Here is a tiny trained network, its code and every weight. The questions are about switching its units off for an input and a target symbol, where a switched-off unit gives its printed mean instead of its output.

import numpy as np


def w(rows, s, z=0):
    codes = np.array(rows[::2]) - 128.0
    scale = np.full(codes.shape[1], s)
    scale[-1] = z or s
    return codes * scale


def norm(h):
    return h / np.sqrt((h * h).mean(-1, keepdims=True) + 1e-5)


def f(y):
    return np.maximum(y, 0)


def softmax(a):
    e = np.exp(a - a.max(-1, keepdims=True))
    return e / e.sum(-1, keepdims=True)


def log_softmax(a):
    a = a - a.max(-1, keepdims=True)
    return a - np.log(np.exp(a).sum(-1, keepdims=True))


def net(x, mask):
    ids = ['βεζηλμξπτω'.index(c) for c in x.split()]
    T = len(ids)
    res = E[ids] + P[:T]
    u = 0
    for l in range(2):
        r = norm(res)
        for j in range(2):
            rows = slice(4 * j, 4 * j + 4)
            q, k, v = (r @ M[l][rows].T for M in (Q, K, V))
            z = softmax(np.where(np.tri(T) > 0, q @ k.T / 4**0.5, -1e9)) @ v
            o = O[l][rows]
            res = res + np.where(mask[u + j], z, o[:, -1]) @ o[:, :-1]
        u += 2
        y = f(norm(res) @ A[l][:, :-1].T + A[l][:, -1])
        res = res + np.where(mask[u : u + 8], y, B[l][:, -1]) @ B[l][:, :-1]
        u += 8
    return log_softmax(norm(res)[-1] @ U[:, :-1].T + U[:, -1])


Q, K, V, O, A, B = {}, {}, {}, {}, {}, {}
E = w([
[155,93,174,170,226,133,145,28,169,134],'β',
[113,125,127,194,183,75,85,96,150,99],'ε',
[1,96,54,162,158,113,118,94,124,63],'ζ',
[142,48,165,96,158,144,142,73,118,135],'η',
[78,227,138,180,153,118,115,130,112,128],'λ',
[128,66,149,165,151,90,201,108,182,42],'μ',
[52,68,67,113,120,33,157,148,143,125],'ξ',
[161,143,163,87,138,99,113,181,126,93],'π',
[82,103,127,172,194,146,167,143,117,133],'τ',
[103,83,76,106,157,151,120,150,39,123],'ω',
],0.023)
P = w([
[4,172,157,96,69,254,189,51,55,216],'0',
[82,240,105,157,141,223,143,95,58,147],'1',
[117,206,134,182,168,187,170,109,63,139],'2',
[157,177,70,128,222,168,151,149,112,203],'3',
[144,146,172,173,150,143,164,168,63,169],'4',
[164,114,175,150,183,93,161,191,80,177],'5',
[123,121,193,141,172,101,128,201,136,124],'6',
[129,122,152,142,155,111,84,192,96,113],'7',
],0.0084)
Q[0] = w([
[107,187,169,46,175,166,149,42,126,169],'0.h1',
[206,155,180,143,185,169,98,157,101,165],'0.h1',
[223,85,193,143,167,138,106,78,94,125],'0.h1',
[173,181,186,142,65,115,147,169,199,154],'0.h1',
[244,206,102,91,1,175,155,84,241,102],'0.h2',
[145,142,169,123,154,125,75,45,99,195],'0.h2',
[153,126,189,90,56,141,164,37,168,137],'0.h2',
[211,66,122,114,69,222,151,75,201,172],'0.h2',
],0.0075)
K[0] = w([
[115,119,111,91,159,112,147,139,48,106],'0.h1',
[186,115,142,164,137,100,77,167,126,114],'0.h1',
[143,1,135,133,138,121,166,231,120,85],'0.h1',
[147,139,130,179,89,132,126,67,121,138],'0.h1',
[105,191,123,139,110,195,88,44,98,135],'0.h2',
[122,133,82,128,146,111,162,185,85,190],'0.h2',
[107,81,167,147,199,174,111,62,108,237],'0.h2',
[121,130,102,145,165,181,127,83,42,148],'0.h2',
],0.0098)
V[0] = w([
[149,90,100,183,135,110,96,184,153,53],'0.h1',
[200,184,63,64,175,158,157,77,170,103],'0.h1',
[160,70,140,152,66,139,200,33,179,99],'0.h1',
[128,125,190,122,134,120,137,164,195,97],'0.h1',
[75,148,81,130,137,130,134,207,74,156],'0.h2',
[103,173,74,114,158,90,77,101,42,167],'0.h2',
[135,117,90,222,165,223,109,108,135,132],'0.h2',
[90,103,105,198,91,1,97,114,196,179],'0.h2',
],0.0072)
O[0] = w([
[74,162,215,207,100,180,156,182,174,226,122],'0.h1',
[88,64,109,77,152,93,82,135,168,147,91],'0.h1',
[143,138,58,120,139,125,92,177,177,153,154],'0.h1',
[96,108,126,68,90,167,101,118,186,156,126],'0.h1',
[165,118,105,225,135,168,179,100,114,68,100],'0.h2',
[150,106,131,111,86,170,180,201,52,81,3],'0.h2',
[122,140,221,145,113,61,106,22,83,160,143],'0.h2',
[139,134,43,192,184,156,116,2,132,117,52],'0.h2',
],0.0077,0.0048)
A[0] = w([
[156,87,191,195,186,144,39,149,200,64,209],'0.n1',
[68,152,167,41,60,125,126,190,159,137,139],'0.n2',
[106,57,143,15,112,156,172,95,178,125,107],'0.n3',
[117,6,110,64,141,126,62,120,9,72,18],'0.n4',
[127,80,180,68,155,114,116,114,172,6,43],'0.n5',
[109,107,159,103,189,192,129,171,94,103,247],'0.n6',
[227,85,123,72,158,178,114,64,189,146,96],'0.n7',
[21,1,142,129,64,98,185,53,152,158,168],'0.n8',
],0.0067,0.0015)
B[0] = w([
[147,189,160,92,72,175,97,156,25,155,246],'0.n1',
[212,131,10,109,172,225,151,134,188,80,172],'0.n2',
[103,99,92,237,116,138,132,91,41,117,187],'0.n3',
[83,214,168,185,136,86,61,192,148,72,216],'0.n4',
[147,139,114,122,177,77,102,122,185,144,211],'0.n5',
[163,125,184,135,70,133,176,86,93,229,214],'0.n6',
[159,168,223,103,72,253,17,59,128,89,162],'0.n7',
[130,163,22,114,187,98,52,110,138,88,253],'0.n8',
],0.007,0.0068)
Q[1] = w([
[14,103,60,211,119,128,177,198,47,82],'1.h1',
[114,110,71,139,120,195,81,133,56,199],'1.h1',
[81,145,254,92,71,159,47,137,63,200],'1.h1',
[102,111,153,134,181,99,79,86,136,145],'1.h1',
[206,78,172,118,42,116,156,88,104,143],'1.h2',
[212,179,221,126,119,184,143,127,108,60],'1.h2',
[94,184,167,132,169,141,81,175,171,203],'1.h2',
[191,120,67,127,145,78,208,79,124,46],'1.h2',
],0.0074)
K[1] = w([
[200,107,59,107,118,61,122,163,150,76],'1.h1',
[76,100,123,123,80,132,118,160,142,178],'1.h1',
[123,159,134,161,126,153,110,181,82,167],'1.h1',
[1,25,164,135,138,83,41,152,117,93],'1.h1',
[52,192,113,164,200,221,62,177,53,203],'1.h2',
[94,138,147,78,101,145,168,206,122,242],'1.h2',
[141,125,196,179,138,175,56,140,248,171],'1.h2',
[98,58,115,130,77,140,133,11,34,125],'1.h2',
],0.0076)
V[1] = w([
[114,106,105,63,106,130,141,210,118,103],'1.h1',
[141,46,90,205,148,31,108,106,179,115],'1.h1',
[75,65,162,136,132,165,112,147,128,216],'1.h1',
[226,141,127,150,162,134,105,94,144,100],'1.h1',
[105,21,139,175,123,62,47,32,67,110],'1.h2',
[152,155,154,75,93,193,82,128,1,191],'1.h2',
[219,210,133,190,18,157,114,90,215,156],'1.h2',
[159,214,70,157,166,118,185,106,142,106],'1.h2',
],0.0066)
O[1] = w([
[85,159,169,110,191,116,99,113,187,86,45],'1.h1',
[55,74,126,33,146,76,152,126,101,3,160],'1.h1',
[166,178,198,112,168,82,185,91,71,27,45],'1.h1',
[109,105,124,12,103,220,168,78,68,174,182],'1.h1',
[122,201,187,122,28,87,134,165,209,46,160],'1.h2',
[129,53,71,40,68,165,178,95,162,147,19],'1.h2',
[193,144,126,135,137,190,126,175,69,96,69],'1.h2',
[75,126,133,168,130,61,144,109,178,223,253],'1.h2',
],0.0064,0.0044)
A[1] = w([
[219,193,133,210,105,153,107,94,36,123,2],'1.n1',
[117,157,200,150,169,107,27,185,158,216,124],'1.n2',
[177,160,245,109,82,195,162,84,134,170,65],'1.n3',
[91,122,102,117,126,94,209,103,34,162,110],'1.n4',
[123,25,3,133,108,65,180,78,205,112,177],'1.n5',
[106,131,71,220,180,145,185,201,68,92,191],'1.n6',
[208,154,157,79,136,195,68,215,140,153,204],'1.n7',
[171,189,86,159,93,199,63,196,74,225,185],'1.n8',
],0.0072,0.0023)
B[1] = w([
[103,97,91,140,103,152,119,149,75,143,185],'1.n1',
[201,199,224,157,86,81,113,147,144,129,255],'1.n2',
[69,120,82,126,165,163,155,74,150,129,172],'1.n3',
[193,87,187,114,132,82,126,197,134,112,184],'1.n4',
[150,110,35,120,155,139,146,108,151,94,193],'1.n5',
[116,153,71,70,144,122,87,77,245,72,214],'1.n6',
[99,28,129,112,101,142,140,197,166,178,187],'1.n7',
[154,174,107,112,159,153,151,174,203,121,221],'1.n8',
],0.011,0.008)
U = w([
[102,117,59,85,224,128,129,61,146,57,150],'β',
[173,209,180,191,154,76,112,149,139,110,126],'ε',
[186,84,127,170,88,157,146,210,57,26,120],'ζ',
[146,70,130,86,45,154,26,128,107,125,83],'η',
[136,82,126,153,67,120,126,140,145,163,4],'λ',
[162,85,141,139,139,221,139,204,211,180,142],'μ',
[112,170,97,193,92,213,174,119,85,151,136],'ξ',
[189,71,98,146,204,134,82,121,35,191,101],'π',
[187,78,92,228,61,128,76,66,18,163,155],'τ',
[108,53,211,168,198,113,254,122,87,117,122],'ω',
],0.0082,0.0028)

Each question gives the input, a string of symbols that net reads in full, and the target symbol t.
The units are the heads (4 rows each of Q, K, V and O) and the neurons (one row each of A and B). Each row of codes is followed by its name. A weight is (code - 128) times the scale printed after its matrix; where a second scale follows, it is the last column's (O, A, B and U).
mask holds one flag per unit, layer by layer, with each layer's heads first. A switched-off unit (its flag False) gives its mean, the last column of its rows in O or B, instead of its output. The means were averaged over made-up inputs and are rounded, as every weight is.
A unit's drop is (log p(t) with every unit on - log p(t) with that unit switched off) / (log p(t) with every unit on - log p(t) with every unit switched off).
The circuit of an input: a set's keep is (log p(t) with only the set's units on - log p(t) with every unit switched off) / (log p(t) with every unit on - log p(t) with every unit switched off). Starting from the 12 units with the biggest drops (on a tie, the unit counted first), units are removed one at a time, each time the one whose removal leaves the highest keep (on an exact tie, the one counted first), for as long as the keep stays at least 0.8.
circuit, biggest first: the units of the circuit, biggest drop first
most important unit: the unit with the biggest drop
top k neurons: the k neurons with the biggest drops, biggest first
top k neurons in layer l: the k neurons of layer l with the biggest drops, biggest first
which heads matter: for each layer, one digit per head in row order, 1 if its drop is at least 0.15 and else 0, layers parted by /
drop when u is switched off: that unit's drop, to one decimal
input ω ζ μ μ ξ ω τ λ, target β: circuit, biggest first -> 0.h2, 1.n6
input μ μ η, target μ: top 2 neurons in layer 0 -> 0.n2, 0.n7
input β ω τ ω, target ζ: circuit, biggest first -> 0.h2
input τ μ ζ η μ π η, target π: which heads matter -> 00 / 01
input ξ τ τ μ π ω, target μ: which heads matter -> 01 / 00
input τ τ μ μ ω η, target ω: circuit, biggest first -> 0.h2, 1.n3, 0.h1
input ξ μ π η, target π: circuit, biggest first -> 0.n3, 0.h2
input ε ζ π μ π λ τ λ, target μ: which heads matter -> 01 / 01
input η μ μ ε μ π η ε, target μ: top 3 neurons -> 0.n1, 0.n8, 1.n7
input ω π ω η, target ω: which heads matter -> 11 / 01
input μ μ ω ξ ε, target β: which heads matter -> 01 / 10
input ε ω ε, target τ: circuit, biggest first -> 0.h2, 1.n1
input ε μ β, target μ: top 2 neurons -> 0.n7, 1.n7
input π η τ η, target τ: top 2 neurons -> 0.n3, 0.n7
input ω μ η η ω ζ ξ τ, target β: which heads matter -> 01 / 00
input β τ μ η η η, target η: most important unit -> 1.h2
input λ ω μ μ μ β, target μ: top 3 neurons in layer 1 -> 1.n7, 1.n8, 1.n3
input τ ξ π μ π β, target π: which heads matter -> 00 / 01
input ω π τ, target μ: which heads matter -> 01 / 10
input ω λ η μ τ β π τ, target μ: which heads matter -> 01 / 00
input β η λ π μ, target β: top neuron -> 1.n2
input η ω η λ, target ξ: top 2 neurons -> 1.n1, 1.n2
input μ μ μ μ λ π λ, target μ: top 2 neurons -> 0.n8, 1.n7
input τ η ω ω β π ξ τ, target β: which heads matter -> 01 / 10
input π μ ξ ω π, target μ: which heads matter -> 00 / 00
input ζ ε τ, target ω: which heads matter -> 01 / 00
input μ μ μ ξ β, target ξ: most important unit -> 0.n7
input τ ξ ζ ω, target β: top 2 neurons -> 1.n6, 0.n1
input ζ π η τ ε ε, target μ: drop when 1.h2 is switched off -> 0.5
input μ τ π μ τ η, target τ: drop when 1.h2 is switched off -> 0.0
